Here is a tiny trained network, its code and every weight. The questions are about switching its units off for an input and a class, where a switched-off unit gives its printed mean instead of its output.

import numpy as np


def w(rows, s, z=0):
    codes = np.array(rows[::2]) - 128.0
    scale = np.full(codes.shape[1], s)
    scale[-1] = z or s
    return codes * scale


def norm(h):
    return h / np.sqrt((h * h).mean(-1, keepdims=True) + 1e-5)


def f(y):
    return y / 2 * (1 + np.tanh(0.7978845608 * (y + 0.044715 * y**3)))


def log_softmax(a):
    a = a - a.max(-1, keepdims=True)
    return a - np.log(np.exp(a).sum(-1, keepdims=True))


def net(x, mask):
    res = np.array(x, float).reshape(1, 4) / 4 @ E
    u = 0
    for l in range(4):
        y = f(norm(res) @ A[l][:, :-1].T + A[l][:, -1])
        res = res + np.where(mask[u : u + 5], y, B[l][:, -1]) @ B[l][:, :-1]
        u += 5
    return log_softmax(norm(res)[-1] @ U[:, :-1].T + U[:, -1])


A, B = {}, {}
E = w([
[95,24,125,187,98,252,137,116],'x0',
[88,190,212,209,163,234,84,198],'x1',
[111,255,97,92,208,182,185,83],'x2',
[113,101,106,124,164,131,109,134],'x3',
],0.0091)
A[0] = w([
[217,92,206,150,107,15,128,202,83],'L0N1',
[111,111,113,92,116,255,240,44,2],'L0N2',
[126,160,208,191,138,108,90,221,27],'L0N3',
[181,117,115,142,86,110,163,163,252],'L0N4',
[82,156,191,101,122,244,143,136,125],'L0N5',
],0.0069,0.0037)
B[0] = w([
[173,109,81,122,124,115,29,82,254],'L0N1',
[196,6,124,167,210,2,22,7,200],'L0N2',
[125,244,94,201,98,126,131,182,208],'L0N3',
[34,83,145,20,169,149,120,135,231],'L0N4',
[132,44,137,187,159,167,146,64,246],'L0N5',
],0.0086,0.0041)
A[1] = w([
[137,80,112,55,44,73,83,196,67],'L1N1',
[112,125,154,127,78,117,175,159,2],'L1N2',
[126,254,216,175,181,193,105,168,28],'L1N3',
[81,49,94,95,9,129,223,94,119],'L1N4',
[137,192,79,195,82,43,93,205,9],'L1N5',
],0.0081,0.0039)
B[1] = w([
[118,163,86,145,175,147,59,80,235],'L1N1',
[173,165,75,170,156,152,143,113,104],'L1N2',
[207,85,162,79,175,82,86,74,254],'L1N3',
[144,80,117,216,149,149,87,168,214],'L1N4',
[120,10,156,208,175,146,22,143,167],'L1N5',
],0.012,0.0058)
A[2] = w([
[72,148,20,63,110,85,58,49,87],'L2N1',
[123,114,205,133,125,251,108,97,68],'L2N2',
[41,223,119,82,135,90,253,119,127],'L2N3',
[12,117,120,197,38,254,127,204,45],'L2N4',
[91,111,204,176,72,198,168,188,3],'L2N5',
],0.0073,0.0028)
B[2] = w([
[154,131,126,13,75,96,210,70,254],'L2N1',
[40,198,76,103,104,137,115,175,181],'L2N2',
[80,214,140,61,22,201,194,214,155],'L2N3',
[186,200,98,45,129,122,228,170,161],'L2N4',
[151,254,126,11,139,14,176,41,140],'L2N5',
],0.0086,0.0063)
A[3] = w([
[210,149,186,104,138,185,127,163,4],'L3N1',
[123,66,152,110,124,128,244,93,9],'L3N2',
[131,79,126,203,105,164,60,106,179],'L3N3',
[71,157,195,195,41,149,16,189,134],'L3N4',
[165,107,172,87,211,112,124,97,122],'L3N5',
],0.011,0.0038)
B[3] = w([
[140,139,46,122,171,87,85,88,145],'L3N1',
[193,168,62,94,98,141,213,130,142],'L3N2',
[73,124,224,216,149,176,137,155,254],'L3N3',
[82,149,119,91,60,206,244,196,178],'L3N4',
[179,100,105,114,74,87,166,101,232],'L3N5',
],0.011,0.0086)
U = w([
[234,64,91,79,180,2,61,30,69],'0',
[100,55,175,234,136,188,60,186,46],'1',
[85,207,73,51,7,171,254,192,255],'2',
],0.0099,0.0043)

Each question gives the input, the list of numbers given to net, and the class t.
The units are the neurons (one row each of A and B). Each row of codes is followed by its name. A weight is (code - 128) times the scale printed after its matrix; where a second scale follows, it is the last column's (A, B and U).
mask holds one flag per neuron, layer by layer. A switched-off neuron (its flag False) gives its mean, the last column of its row in B, instead of its output. The means were averaged over made-up inputs and are rounded, as every weight is.
A unit's drop is (log p(t) with every unit on - log p(t) with that unit switched off) / (log p(t) with every unit on - log p(t) with every unit switched off).
The circuit of an input: a set's keep is (log p(t) with only the set's units on - log p(t) with every unit switched off) / (log p(t) with every unit on - log p(t) with every unit switched off). Starting from the 12 units with the biggest drops (on a tie, the unit counted first), units are removed one at a time, each time the one whose removal leaves the highest keep (on an exact tie, the one counted first), for as long as the keep stays at least 0.8.
units of the circuit, in order: the units of the circuit, biggest drop first
top k neurons: the k neurons with the biggest drops, biggest first
top k neurons in layer l: the k neurons of layer l with the biggest drops, biggest first
drop when u is switched off: that unit's drop, to one decimal
input [6,-1,4,4], class 0: units of the circuit, in order	[L0N2]
input [2,2,7,-4], class 1: top 4 neurons in layer 2	[L2N1; L2N5; L2N4; L2N2]
input [-2,2,-1,-7], class 1: top 2 neurons	[L1N5; L0N3]
input [1,2,-4,-3], class 2: top 2 neurons	[L3N4; L1N3]
input [6,1,-5,6], class 2: top 2 neurons	[L1N3; L0N2]
input [0,-3,2,-6], class 2: top 2 neurons	[L1N3; L3N2]
input [1,-2,-2,-1], class 1: top 4 neurons	[L1N4; L0N2; L1N3; L3N3]
input [-1,-3,1,1], class 2: top 2 neurons	[L0N5; L2N1]
input [5,-3,-1,-5], class 1: top 2 neurons in layer 1	[L1N4; L1N3]
input [-8,5,0,8], class 1: units of the circuit, in order	[L1N5; L0N3]
input [2,-8,-1,0], class 1: top 2 neurons	[L1N4; L0N2]
input [2,7,0,-2], class 2: top 2 neurons in layer 0	[L0N2; L0N1]
input [4,0,2,-6], class 0: top 2 neurons	[L0N2; L1N4]
input [-5,8,4,-7], class 0: top neuron	[L1N3]
input [2,2,-3,2], class 2: drop when L2N5 is switched off	0.0
input [-5,5,3,-5], class 0: drop when L1N3 is switched off	8.8
input [5,-6,-1,5], class 1: drop when L1N4 is switched off	1.6
